Below are the code and all the weights of a small trained network. Each question names an input and a target symbol and asks about switching units off, where a switched-off unit gives its printed mean instead of its output.

import numpy as np


def w(rows, s, z=0):
    codes = np.array(rows[::2]) - 128.0
    scale = np.full(codes.shape[1], s)
    scale[-1] = z or s
    return codes * scale


def f(y):
    return np.maximum(y, 0)


def softmax(a):
    e = np.exp(a - a.max(-1, keepdims=True))
    return e / e.sum(-1, keepdims=True)


def log_softmax(a):
    a = a - a.max(-1, keepdims=True)
    return a - np.log(np.exp(a).sum(-1, keepdims=True))


def net(x, mask):
    ids = ['ΘΞΦΨΩαβεζηλμπτ'.index(c) for c in x.split()]
    T = len(ids)
    res = E[ids] + P[:T]
    r = res
    for j in range(2):
        rows = slice(2 * j, 2 * j + 2)
        q, k, v = (r @ M[0][rows].T for M in (Q, K, V))
        z = softmax(np.where(np.tri(T) > 0, q @ k.T / 2**0.5, -1e9)) @ v
        o = O[0][rows]
        res = res + np.where(mask[j], z, o[:, -1]) @ o[:, :-1]
    y = f(res @ A[0][:, :-1].T + A[0][:, -1])
    res = res + np.where(mask[2:10], y, B[0][:, -1]) @ B[0][:, :-1]
    return log_softmax(res[-1] @ U[:, :-1].T + U[:, -1])


Q, K, V, O, A, B = {}, {}, {}, {}, {}, {}
E = w([
[47,116,58],'Θ',
[5,156,105],'Ξ',
[154,143,213],'Φ',
[125,165,235],'Ψ',
[231,87,158],'Ω',
[116,146,131],'α',
[209,134,219],'β',
[55,194,190],'ε',
[176,125,153],'ζ',
[96,128,101],'η',
[118,157,174],'λ',
[94,133,128],'μ',
[165,129,154],'π',
[175,129,153],'τ',
],0.013)
P = w([
[177,244,2],'0',
[122,29,155],'1',
[106,246,151],'2',
[74,28,144],'3',
[110,243,156],'4',
[68,34,153],'5',
[187,200,165],'6',
[96,30,172],'7',
[164,193,169],'8',
],0.011)
Q[0] = w([
[165,157,125],'head 0',
[112,8,60],'head 0',
[101,6,113],'head 1',
[177,91,84],'head 1',
],0.013)
K[0] = w([
[145,120,65],'head 0',
[84,2,239],'head 0',
[31,77,213],'head 1',
[138,29,187],'head 1',
],0.0095)
V[0] = w([
[95,166,220],'head 0',
[217,105,181],'head 0',
[238,166,79],'head 1',
[253,73,181],'head 1',
],0.014)
O[0] = w([
[141,234,235,160],'head 0',
[2,173,107,76],'head 0',
[97,139,50,199],'head 1',
[14,174,96,2],'head 1',
],0.01,0.0069)
A[0] = w([
[31,155,118,24],'neuron 0',
[47,120,172,126],'neuron 1',
[128,154,89,151],'neuron 2',
[76,125,180,255],'neuron 3',
[181,83,118,243],'neuron 4',
[114,248,64,201],'neuron 5',
[174,226,107,163],'neuron 6',
[61,111,64,126],'neuron 7',
],0.012,0.0062)
B[0] = w([
[171,119,193,198],'neuron 0',
[192,122,121,188],'neuron 1',
[96,104,125,163],'neuron 2',
[152,55,84,214],'neuron 3',
[72,125,91,253],'neuron 4',
[69,123,200,226],'neuron 5',
[135,254,115,202],'neuron 6',
[124,85,47,193],'neuron 7',
],0.011,0.014)
U = w([
[183,20,117,173],'Θ',
[243,87,125,183],'Ξ',
[101,157,174,108],'Φ',
[128,174,188,71],'Ψ',
[95,75,115,1],'Ω',
[153,149,63,71],'α',
[76,126,183,121],'β',
[225,194,123,89],'ε',
[104,119,106,132],'ζ',
[168,103,55,70],'η',
[137,184,102,159],'λ',
[178,142,57,204],'μ',
[107,125,107,140],'π',
[99,121,106,163],'τ',
],0.011,0.0069)

Each question gives the input, a string of symbols that net reads in full, and the target symbol t.
The units are the heads (2 rows each of Q, K, V and O) and the neurons (one row each of A and B). Each row of codes is followed by its name. A weight is (code - 128) times the scale printed after its matrix; where a second scale follows, it is the last column's (O, A, B and U).
mask holds one flag per unit, heads first, then neurons. A switched-off unit (its flag False) gives its mean, the last column of its rows in O or B, instead of its output. The means were averaged over made-up inputs and are rounded, as every weight is.
A unit's drop is (log p(t) with every unit on - log p(t) with that unit switched off) / (log p(t) with every unit on - log p(t) with every unit switched off).
The circuit of an input: a set's keep is (log p(t) with only the set's units on - log p(t) with every unit switched off) / (log p(t) with every unit on - log p(t) with every unit switched off). Starting from all 10 units, units are removed one at a time, each time the one whose removal leaves the highest keep (on an exact tie, the one counted first), for as long as the keep stays at least 0.8.
units of the circuit, in order: the units of the circuit, biggest drop first
unit that matters most: the unit with the biggest drop
top k neurons: the k neurons with the biggest drops, biggest first
which heads matter: for each layer, one digit per head in row order, 1 if its drop is at least 0.15 and else 0, layers parted by /
input μ Θ ε ε α, target μ: units of the circuit, in order : [head 0; neuron 5; neuron 0]
input ε η τ, target ε: units of the circuit, in order : [neuron 6; head 0]
input Φ ε ε Φ, target Ξ: unit that matters most : head 0
input ε ε Ψ Ξ, target Θ: which heads matter : 01
input λ τ τ, target λ: top 2 neurons : [neuron 6; neuron 3]
input ε μ π ε, target Ξ: which heads matter : 10
input ε Θ Ψ, target ε: which heads matter : 00
input Ξ λ Φ Φ Φ, target Ξ: which heads matter : 11
input Θ ε ζ μ η Ξ μ Φ β, target Θ: which heads matter : 10
input β Ψ η Ξ Φ β Ψ, target β: which heads matter : 11
input μ ζ τ Ψ Ω, target μ: which heads matter : 11
input ε λ μ ε λ Θ ζ, target ε: which heads matter : 10
input β ε Φ β Ω, target β: units of the circuit, in order : [neuron 5; head 1]
input μ λ Φ, target μ: which heads matter : 11
input μ τ β, target μ: which heads matter : 11
input Ω τ ε μ λ, target Ω: units of the circuit, in order : [head 0; neuron 7; neuron 5; head 1]
input ε ε β, target ε: unit that matters most : neuron 6
input ε λ β ε μ μ, target Ξ: top 2 neurons : [neuron 5; neuron 7]
input β ε π, target β: top 2 neurons : [neuron 5; neuron 0]
input β Ξ α ε ε ε λ λ, target Ξ: top neuron : [neuron 5]
input λ ε ε λ, target Ξ: units of the circuit, in order : [neuron 5; head 1]
